What each symbol does to the items:
Z245: &>Z956, *>Z907
Z879: &>Z510, *>Z598
Z815: &>Z662, *>Z643
Z327: &>Z643, *>Z662
Z145: &>Z390, *>Z854
Z568: &>Z879, *>Z740
Z155: &>Z327, *>Z978
Z284: &>Z29, *>Z429
Z482: &>Z680, *>Z954
Z223: &>Z854, *>Z390
Z390: &>Z245, *>Z223
Z956: &>Z539, *>Z354
Z854: &>Z815, *>Z145
Z827: &>Z438, *>Z881
Z881: &>Z568, *>Z827
Z501: &>Z106, *>Z803
Z615: &>Z550, *>Z605
Z680: &>Z155, *>Z241
Z961: &>Z605, *>Z550
Z598: &>Z740, *>Z879
Z539: &>Z429, *>Z29
Z438: &>Z482, *>Z797
Z643: &>Z145, *>Z815
Z354: &>Z907, *>Z956
Z241: &>Z954, *>Z680
Z429: &>Z615, *>Z284
Z797: &>Z881, *>Z438
Z978: &>Z241, *>Z155
Z605: &>Z284, *>Z615
Z740: &>Z827, *>Z568
Z907: &>Z223, *>Z245
Z803: &>Z998, *>Z501
Z860: &>Z803, *>Z106
Z662: &>Z978, *>Z327
Z954: &>Z797, *>Z482
Z550: &>Z860, *>Z961
Z510: &>Z501, *>Z998
Z29: &>Z354, *>Z539
Z998: &>Z598, *>Z510
Z106: &>Z961, *>Z860

Row, then item:
2	9	4	-17	4	-11	-18	32	-10	5	-13	7	-33	-4	-8	16	-2	-31	-33	-7	13	-1	14	-8	-47	-30	4	7	2	-21	-15	9	-8	23	43	20	-47; item Z680
-7	-7	11	-4	-20	-4	4	21	20	-4	-1	11	-1	-8	2	-45	-10	11	43	9	-8	21	-10	17	13	2	-2	-29	-17	18	0	-15	14	5	-16	-26	11; item Z803
5	-25	-10	-7	-18	33	-23	21	-4	11	-11	-12	-38	24	22	8	-2	0	37	18	18	-4	4	-3	-20	-5	-12	4	12	-13	-31	0	-1	16	22	10	2; item Z327
24	-15	-6	-2	38	-51	29	-7	24	-24	10	-17	23	-1	-11	17	26	18	-2	-8	0	-12	0	-16	-26	21	13	25	-1	-2	14	18	-6	-3	15	-12	-16; item Z429
9	19	4	0	-11	-5	5	26	-9	0	-24	-1	-31	3	3	24	-10	-52	-40	-12	4	-7	11	-8	-39	-3	20	0	0	-27	-16	6	-7	30	48	20	-15; item Z680
13	19	-3	16	0	-21	-3	31	11	-29	-43	-8	-6	-1	-10	-6	4	-6	23	3	11	4	-21	1	23	-31	-30	-9	-40	17	-25	-5	-23	10	16	-3	-10; item Z568
-2	10	1	-4	12	17	-10	-4	-4	17	19	20	-7	10	-11	28	12	-17	-60	-25	12	-5	6	-35	12	-4	19	1	18	-35	18	14	-19	-7	-11	27	22; item Z605
-38	-4	-28	-24	-17	20	-25	6	-3	16	-6	33	-29	-27	-21	-39	-30	-11	16	13	-13	20	-1	14	27	3	-4	-20	6	-1	-15	-14	5	-9	-28	7	48; item Z501
-12	-28	15	19	0	21	-6	-17	-40	27	30	23	16	4	24	24	-1	22	6	4	2	-5	-12	20	0	29	-6	10	12	23	-5	-44	32	-17	-30	8	16; item Z390
14	-29	-6	-7	-28	41	-9	29	-17	0	-15	-9	-33	11	50	34	-7	2	37	14	17	-23	-14	-3	-17	-4	-1	-8	15	-19	-10	13	-5	23	17	7	-4; item Z327
-2	-27	19	-17	8	18	18	-23	18	9	-2	18	19	-2	24	13	4	15	40	6	-10	17	-7	36	-10	21	-17	-6	5	-3	10	-18	23	-30	-20	-15	21; item Z815
32	12	-22	11	-8	-33	15	39	18	4	-13	-23	-7	-7	-18	-12	10	-15	11	-5	-3	6	-5	0	15	-32	-5	9	-5	-4	-18	13	-39	-3	24	-18	-18; item Z881

Each walk starts at a row, and each symbol moves it to the next item.
Each answer is a row, close to the row of the item it stands for.
new walk
-10	-23	-11	-17	12	16	-11	-18	-14	7	-4	3	5	5	-17	68	-9	-24	-46	-26	-8	-3	4	-30	4	-10	23	12	12	-7	14	3	-11	2	7	10	-3
* 32	1	-9	-4	29	-30	27	-18	24	-8	6	-14	18	-9	-2	16	22	-4	3	-22	-19	-6	22	-10	-21	1	8	18	0	17	18	18	-25	-16	15	-19	-35
& 39	36	2	19	19	-32	5	24	22	-13	-19	-18	-1	0	5	-10	14	-1	10	-8	0	4	-2	16	-18	-1	11	3	-27	-3	12	-5	-18	-14	18	-8	-33
* -22	10	-4	-3	5	37	-7	-3	-8	10	23	29	2	14	-6	36	11	-12	-58	-6	5	-15	0	-19	18	-5	14	13	18	-14	6	19	-19	-9	-13	22	6
& -9	2	-22	-12	1	-3	-31	-9	-21	25	7	6	-3	18	-12	61	8	-24	-57	-15	1	-15	-2	-34	-7	-18	24	5	8	-16	32	2	-16	25	21	22	-11
& 30	-3	18	3	-9	-2	-18	6	-2	14	1	-7	8	-13	18	49	8	-18	-35	-21	15	-14	-4	-29	-15	-11	29	16	-9	-9	0	6	-20	26	44	35	-10
* -1	5	16	23	18	-23	10	-16	0	-21	13	-2	40	-1	-11	18	36	14	-11	-31	-21	-36	16	6	5	17	-3	29	-3	17	32	11	-5	-16	4	8	-8
* 19	-5	14	-12	1	-18	-8	5	-29	18	-16	-4	-17	7	2	44	-5	-34	-32	-29	-4	3	7	-15	-40	-14	21	15	11	-5	17	-9	-25	9	40	14	-9
& 31	-25	16	15	2	-13	-2	20	-5	18	-4	-21	-14	21	7	57	-10	-12	-1	-18	3	-2	22	3	-2	14	5	-11	-11	-25	20	23	29	24	51	22	-28
& 40	-26	13	3	-25	-6	-9	20	5	6	-12	4	-21	8	36	31	-5	13	41	12	0	-10	6	20	-27	-1	-16	25	-21	-4	-13	11	2	21	42	27	-9
* -26	-17	26	-9	5	-4	2	-35	-27	20	26	33	49	2	34	5	11	29	-18	-11	-7	-3	-17	10	1	38	12	16	18	12	4	-6	30	-8	-8	-5	12
* 16	-29	9	12	-7	-11	-14	19	3	2	11	12	-19	19	24	22	-12	6	18	-3	-2	-7	4	25	-22	5	-15	0	-15	-23	-3	16	5	28	44	32	-12
* -31	-14	20	4	17	-9	9	-44	-13	-13	30	18	34	1	10	17	15	32	-14	-3	11	-8	3	10	-11	49	2	16	18	21	5	0	27	-20	-16	15	10
* 20	-40	13	10	0	-6	0	18	0	-6	-12	0	-15	24	37	28	3	8	18	5	-1	5	-5	25	-17	5	-23	14	3	-8	-25	22	8	12	41	22	-10
* -32	-8	32	-4	25	-9	9	-36	-22	-4	27	-9	44	-2	41	5	-12	24	-24	-10	-12	-2	-9	18	0	38	40	3	19	30	-8	-12	23	-1	-20	-7	10
* 36	-28	0	-2	-27	2	7	13	7	17	-1	-1	-12	17	30	22	-4	2	17	-16	-4	-3	-13	18	-33	-1	-10	23	-23	2	-15	19	-19	-7	42	5	-8
& 5	-34	25	-8	-9	33	-19	16	-4	-4	12	-4	-10	5	42	14	1	31	38	29	-1	6	2	-1	-28	6	-11	17	2	19	-12	22	3	13	17	-12	-2
& 8	-19	22	-7	-11	33	-1	-10	27	-6	1	16	-3	9	43	-8	-12	35	40	8	-3	14	-8	32	-2	21	1	-16	9	1	-2	3	16	-17	8	-21	-18
* 4	-35	22	-8	-10	40	-3	-7	-5	28	18	18	-4	28	47	1	-11	16	26	2	20	6	-3	12	29	35	-4	-23	18	-2	-4	0	26	-12	-8	-7	8
& -2	-34	-1	4	-9	32	-10	-31	-9	15	36	31	3	-9	37	0	-3	27	6	-9	-16	-3	-13	6	-7	25	-7	2	7	18	1	-31	23	-16	-4	-5	6
* 23	-43	21	-16	-15	13	-17	5	16	-2	12	8	-16	14	42	16	5	35	53	11	-1	4	-8	12	-17	22	-10	-4	11	26	0	2	-4	2	25	-8	-10
& 20	-19	30	-8	-11	25	0	-17	6	-13	9	-2	-10	-6	44	-14	-4	37	41	6	3	7	3	28	-14	40	6	-29	-16	0	-1	3	29	-9	-6	-3	-6
& -4	-42	33	6	17	18	23	-35	4	-5	3	27	7	-12	21	3	7	4	37	-8	14	12	1	41	-11	38	-13	-8	10	18	4	-22	-2	-23	-28	-35	19
& -18	-9	19	-15	16	14	26	-45	-1	-11	25	9	27	15	5	-14	3	29	12	4	0	1	8	34	0	15	9	1	31	31	9	-18	34	-31	-31	-4	-2
& -17	20	19	9	21	-13	33	-48	-3	-18	37	16	38	9	13	-8	19	19	-6	-7	-3	0	6	24	15	17	8	27	-20	5	10	-13	7	-12	-31	-16	5
* 11	-3	-3	9	-33	21	-12	47	-9	9	-8	0	-28	0	1	23	-26	-9	14	-12	3	11	9	-24	-25	-3	-1	-8	4	-44	-27	41	-11	13	46	-4	5
& 4	-30	5	-15	-24	37	3	32	-7	-1	-13	-10	-54	12	30	17	1	-5	41	20	18	-22	0	-18	-7	-4	-4	-11	13	4	-18	14	-12	19	41	6	-10
* -20	-10	21	-2	32	20	18	-32	-10	-5	30	-3	29	18	14	-19	15	34	12	2	-12	6	0	25	-7	18	-13	2	26	24	4	-8	26	-23	-26	-18	3
& -28	3	8	-2	33	-6	14	-47	-1	7	43	15	23	-17	1	-8	10	19	-18	-10	11	-12	-2	13	12	23	6	11	-15	21	23	-16	6	-25	-38	-22	-9
* -4	-23	-17	9	-36	21	10	39	6	21	-11	14	-20	19	-5	45	-29	-22	28	-6	13	16	14	9	-17	-1	-16	-1	-9	-22	-18	27	-10	3	41	6	-8
* -18	10	33	-5	30	-20	19	-39	-10	-2	22	9	33	-17	4	-5	2	21	-12	4	20	-5	-17	21	12	16	9	20	-10	13	-1	-15	22	-15	-41	-15	2
& -13	12	6	30	3	-35	44	-12	5	-6	27	2	25	-1	-3	-3	32	22	-30	-9	6	3	6	16	14	7	6	24	-7	12	24	10	2	-10	-8	2	-3
& 16	21	-33	10	15	-38	28	-1	17	1	14	-22	30	9	-30	2	42	9	-14	-1	0	-20	-13	-8	13	7	2	34	8	15	38	-6	-7	9	8	-12	-6
& 30	38	-14	28	0	-53	18	32	40	-12	-1	-25	31	14	-16	-17	10	-6	3	-3	-3	0	9	-11	8	-1	35	16	-8	4	-3	1	-16	-8	15	-19	-27
& 40	17	-9	7	4	-37	24	32	29	-4	-1	-38	2	4	-41	-30	7	-14	12	17	2	25	-1	4	5	-38	-4	6	-20	-9	-1	19	-25	-17	26	-17	-26
& 11	12	-16	6	-4	-14	13	27	42	-27	-27	-34	-16	0	-7	-17	-5	-17	30	3	14	10	-27	0	16	-29	-24	2	-30	7	-34	10	-31	13	12	-13	-23
& -14	5	-8	-8	-10	7	-17	29	27	2	-41	-6	-35	-5	5	-62	-18	-3	44	1	-7	29	-18	-14	35	-23	-27	-18	-2	20	-28	4	-18	27	5	-2	-6
* -2	6	-25	-13	12	17	-6	-12	-10	5	7	4	16	-27	-27	-46	-15	6	-7	13	-10	-15	-5	-9	40	-3	-26	-16	-7	14	-5	-15	0	7	-36	9	38
* 13	21	-5	-13	-24	7	-12	10	8	-6	-34	-5	-36	1	-25	-35	-28	7	38	9	-4	7	-14	-16	20	-20	-12	-3	-17	13	-24	-4	-14	30	11	-15	0
& -21	10	-17	-5	-9	7	-26	19	-6	-5	-5	14	-26	-9	14	-64	-20	0	33	12	-12	13	-25	3	16	-17	-20	-47	-1	-4	-20	-2	19	1	-10	-2	7
& -28	4	1	-11	-33	29	-19	-4	-10	10	-12	16	-28	-1	1	-31	-27	-8	22	-11	-20	16	-1	12	17	1	-11	-16	22	-11	-8	0	11	11	-33	8	27
& -19	4	-26	-3	1	41	-6	-28	-20	-6	3	21	-26	-3	20	-27	-19	8	-29	15	-2	4	10	-26	17	-25	8	4	8	9	-3	4	29	0	-38	16	44
& -41	23	-32	-15	14	30	-14	-10	-17	16	26	20	-15	-25	16	-13	-5	-12	-38	4	-21	-6	17	-31	4	6	12	-23	4	0	1	-8	7	1	-21	18	27
& -6	19	-6	2	2	40	-4	-16	-14	13	9	24	11	3	-12	5	-3	-16	-57	-27	7	-6	0	-20	3	1	10	-4	2	-32	10	5	-7	11	-14	18	39
* 26	23	17	30	5	-39	14	5	24	-19	-16	-37	3	13	-1	4	28	-7	13	-14	7	-23	-2	11	-21	-24	5	5	-21	13	4	-13	-19	-9	25	-8	-37
* -23	13	-5	2	4	35	-23	-10	-11	27	16	10	4	-3	-6	19	1	-27	-41	-32	-6	-1	11	-39	7	-1	12	-2	0	-12	8	25	-21	-9	-2	20	5
& 9	-4	-17	3	0	9	-10	-14	-23	5	-1	-5	-2	15	-8	56	-5	-24	-35	-11	3	-22	-2	-25	-1	-19	16	6	12	-21	20	-1	-17	20	16	-4	0
* 19	4	-6	0	18	-35	29	-13	15	-21	9	-30	16	-2	-19	20	18	3	-11	-12	-6	-28	9	-28	-16	3	13	17	-1	23	15	10	-21	6	12	-6	-24
& 30	20	25	13	11	-37	22	2	23	-1	-13	-14	-1	-7	-2	4	32	13	18	7	-6	-1	-6	25	-30	-5	-1	4	-20	8	10	-10	-33	-23	13	-6	-31
& 17	3	9	11	16	-32	28	27	33	-10	-19	-32	-8	16	-25	-16	20	1	58	9	8	1	-18	15	-1	-9	-16	2	-25	4	-2	21	-32	-9	23	-9	-6
* -24	17	-21	-3	5	25	-20	-7	-13	0	-3	29	4	-25	9	9	-18	-31	-39	-2	-15	-1	18	-30	-1	9	10	-2	-1	-7	2	-8	0	2	-32	5	28
* 35	6	31	25	3	-35	36	6	29	-12	-15	-17	-20	9	-10	-6	15	7	38	-4	-4	1	-8	27	13	-30	-18	4	-26	2	0	22	-11	-10	25	-7	-20
& 7	-7	18	13	7	-15	15	19	30	0	-21	-16	-7	17	-16	-49	1	-1	34	35	9	14	-44	2	4	-10	-8	-10	-22	15	-10	-6	-38	-3	-2	-20	-3
& 0	6	5	-11	-32	-18	-9	21	20	-10	4	-16	-19	3	-1	-58	-7	17	36	29	-4	14	-14	15	21	2	-14	-9	-15	12	7	-12	25	1	-10	-6	7
* -19	-2	-20	-26	-24	24	-19	6	-11	1	-26	30	-32	-11	-4	-25	-27	1	24	7	2	5	3	18	16	2	-16	-23	7	-1	-1	0	6	-1	-34	3	52
* -11	13	6	-14	-23	-24	2	24	10	-6	0	7	-17	-1	-17	-54	-7	2	38	25	-1	18	-9	-3	22	-18	-9	-19	-20	15	-3	-1	2	21	-10	-24	0
& -18	-3	3	-15	-20	-7	-5	14	10	0	12	7	-8	-9	-8	-65	-36	-9	24	-7	-5	11	-12	6	23	-5	-17	-30	3	-4	1	-11	13	-21	-47	-15	14
& -26	22	-36	-2	-25	20	-13	-9	-2	12	3	14	7	-16	-26	-29	-18	3	-4	14	12	-16	4	24	20	-23	-23	-28	-11	11	-13	-31	-15	-16	-44	-1	37
& -27	35	-37	-5	4	3	-11	-23	-5	16	6	18	3	-25	-26	-36	-13	-5	-36	-6	-14	13	-3	-25	21	-22	1	-11	17	-4	0	-13	9	0	-27	7	39
* 26	18	-13	20	14	-13	-3	34	19	-13	-27	-11	-9	-6	-11	-20	9	-11	28	3	-1	11	-19	5	13	-39	-19	3	-23	15	-25	2	-15	9	19	-13	-9
* -36	52	-13	-5	-19	16	-10	-22	0	-4	24	11	29	-8	-8	-40	-14	2	-23	5	-7	24	7	-23	12	-28	-2	-27	16	7	-12	-22	7	-7	-28	-4	51
* 10	23	-12	18	-7	-20	2	35	19	-14	-54	-34	-4	1	-22	-20	-1	-24	23	-6	-8	1	-23	9	1	-23	-26	-6	-31	8	-12	10	-17	20	12	-4	-16
* -17	41	-10	0	-3	16	5	-10	4	3	13	6	8	-19	-9	-26	-19	-2	-39	10	-10	14	3	-30	16	-20	1	-5	12	4	-9	-15	-2	9	-29	5	39
& -33	43	-33	0	8	9	-11	-14	7	25	2	2	-7	-25	-12	20	-6	-21	-56	-15	-8	8	25	-29	35	-9	-7	-2	12	-26	4	-9	-5	-4	-14	20	5
